Below are the code and all the weights of a small trained network. Each question names an input and a class and asks about switching units off, where a switched-off unit gives its printed mean instead of its output.

import numpy as np


def w(rows, s, z=0):
    codes = np.array(rows[::2]) - 128.0
    scale = np.full(codes.shape[1], s)
    scale[-1] = z or s
    return codes * scale


def f(y):
    return y / 2 * (1 + np.tanh(0.7978845608 * (y + 0.044715 * y**3)))


def log_softmax(a):
    a = a - a.max(-1, keepdims=True)
    return a - np.log(np.exp(a).sum(-1, keepdims=True))


def net(x, mask):
    res = np.array(x, float).reshape(1, 5) / 4 @ E
    y = f(res @ A[0][:, :-1].T + A[0][:, -1])
    res = res + np.where(mask, y, B[0][:, -1]) @ B[0][:, :-1]
    return log_softmax(res[-1] @ U[:, :-1].T + U[:, -1])


A, B = {}, {}
E = w([
[185,73,182,2],'x0',
[127,130,125,129],'x1',
[130,122,127,130],'x2',
[24,49,191,135],'x3',
[144,168,243,178],'x4',
],0.0082)
A[0] = w([
[207,72,124,59,118],'n0',
[89,52,154,131,117],'n1',
[145,184,216,139,112],'n2',
[140,151,207,178,79],'n3',
[168,181,52,109,95],'n4',
[123,80,71,238,94],'n5',
[170,177,93,136,95],'n6',
[98,60,161,150,89],'n7',
[107,15,156,191,109],'n8',
[96,190,122,225,165],'n9',
[56,176,39,135,180],'n10',
[196,91,181,54,80],'n11',
[209,217,120,122,139],'n12',
[94,106,45,108,126],'n13',
[126,61,41,124,114],'n14',
[117,95,67,233,87],'n15',
[146,151,226,172,111],'n16',
[205,148,100,152,108],'n17',
[102,99,46,94,118],'n18',
[131,105,158,2,140],'n19',
[71,141,97,215,193],'n20',
[90,99,23,86,113],'n21',
[42,106,152,112,119],'n22',
[83,105,106,194,149],'n23',
[147,132,158,44,112],'n24',
[29,78,147,127,125],'n25',
[170,185,216,169,116],'n26',
[140,100,88,94,107],'n27',
[109,123,170,18,120],'n28',
[160,148,190,165,107],'n29',
[171,48,120,55,174],'n30',
[114,160,100,154,254],'n31',
[227,217,106,69,121],'n32',
[97,64,149,182,97],'n33',
[70,86,169,68,102],'n34',
[49,119,150,110,125],'n35',
],0.0083,0.0097)
B[0] = w([
[140,150,157,181,186],'n0',
[116,193,79,138,156],'n1',
[70,36,125,241,154],'n2',
[114,107,101,170,140],'n3',
[95,145,77,144,157],'n4',
[233,194,146,206,163],'n5',
[126,170,67,142,141],'n6',
[141,149,41,166,137],'n7',
[124,136,34,88,157],'n8',
[124,155,199,148,217],'n9',
[121,136,195,122,213],'n10',
[154,192,124,244,170],'n11',
[3,143,74,86,188],'n12',
[85,104,175,211,165],'n13',
[56,27,151,236,162],'n14',
[227,194,150,236,163],'n15',
[47,92,106,189,160],'n16',
[93,153,26,86,149],'n17',
[58,46,154,235,163],'n18',
[139,190,173,175,206],'n19',
[136,152,181,111,230],'n20',
[55,74,147,193,175],'n21',
[118,186,32,108,157],'n22',
[134,223,152,90,178],'n23',
[149,161,148,175,162],'n24',
[76,177,61,103,177],'n25',
[31,60,80,173,166],'n26',
[138,103,134,199,139],'n27',
[139,204,148,178,177],'n28',
[75,37,75,215,141],'n29',
[114,175,191,140,216],'n30',
[81,138,189,72,254],'n31',
[47,171,96,136,196],'n32',
[135,181,71,163,141],'n33',
[111,194,95,177,157],'n34',
[138,156,37,51,152],'n35',
],0.0061,0.009)
U = w([
[88,34,120,199,97],'0',
[167,188,163,158,41],'1',
[106,170,5,100,102],'2',
[110,123,154,106,255],'3',
[110,122,159,102,233],'4',
[172,85,155,57,104],'5',
[213,27,69,103,14],'6',
[191,31,59,72,18],'7',
],0.012,0.0085)

Each question gives the input, the list of numbers given to net, and the class t.
The units are the neurons (one row each of A and B). Each row of codes is followed by its name. A weight is (code - 128) times the scale printed after its matrix; where a second scale follows, it is the last column's (A, B and U).
mask holds one flag per neuron, in row order. A switched-off neuron (its flag False) gives its mean, the last column of its row in B, instead of its output. The means were averaged over made-up inputs and are rounded, as every weight is.
A unit's drop is (log p(t) with every unit on - log p(t) with that unit switched off) / (log p(t) with every unit on - log p(t) with every unit switched off).
The circuit of an input: a set's keep is (log p(t) with only the set's units on - log p(t) with every unit switched off) / (log p(t) with every unit on - log p(t) with every unit switched off). Starting from the 12 units with the biggest drops (on a tie, the unit counted first), units are removed one at a time, each time the one whose removal leaves the highest keep (on an exact tie, the one counted first), for as long as the keep stays at least 0.8.
units of the circuit, in order: the units of the circuit, biggest drop first
most important unit: the unit with the biggest drop
top k neurons: the k neurons with the biggest drops, biggest first
drop of u: that unit's drop, to one decimal
input [-6,-1,4,0,-3], class 1: units of the circuit, in order	[n15, n5]
input [6,-6,1,4,-6], class 0: units of the circuit, in order	[n14, n18]
input [6,-4,-4,-7,7], class 0: units of the circuit, in order	[n2, n26, n29]
input [6,-5,4,-8,0], class 2: units of the circuit, in order	[n12, n32]
input [7,0,-2,-8,3], class 2: units of the circuit, in order	[n12, n32]
input [-5,-7,2,-5,7], class 0: units of the circuit, in order	[n26, n2]
input [-5,-6,8,-8,8], class 0: units of the circuit, in order	[n2, n26]
input [-6,1,-8,-2,-5], class 4: units of the circuit, in order	[n31, n10]
input [1,-3,4,-6,6], class 0: units of the circuit, in order	[n2, n26, n29]
input [7,3,-7,-8,4], class 2: most important unit	n12
input [-5,1,7,-6,3], class 4: top 2 neurons	[n9, n31]
input [7,-2,5,-4,-6], class 1: top 2 neurons	[n19, n30]
input [7,2,1,3,6], class 1: drop of n23	-0.1
input [-3,-1,2,-3,-5], class 0: drop of n23	0.0
input [2,-4,-7,-7,7], class 0: drop of n29	0.1
input [-7,-1,8,-2,8], class 0: most important unit	n26
input [4,4,3,-3,5], class 0: top 2 neurons	[n2, n26]
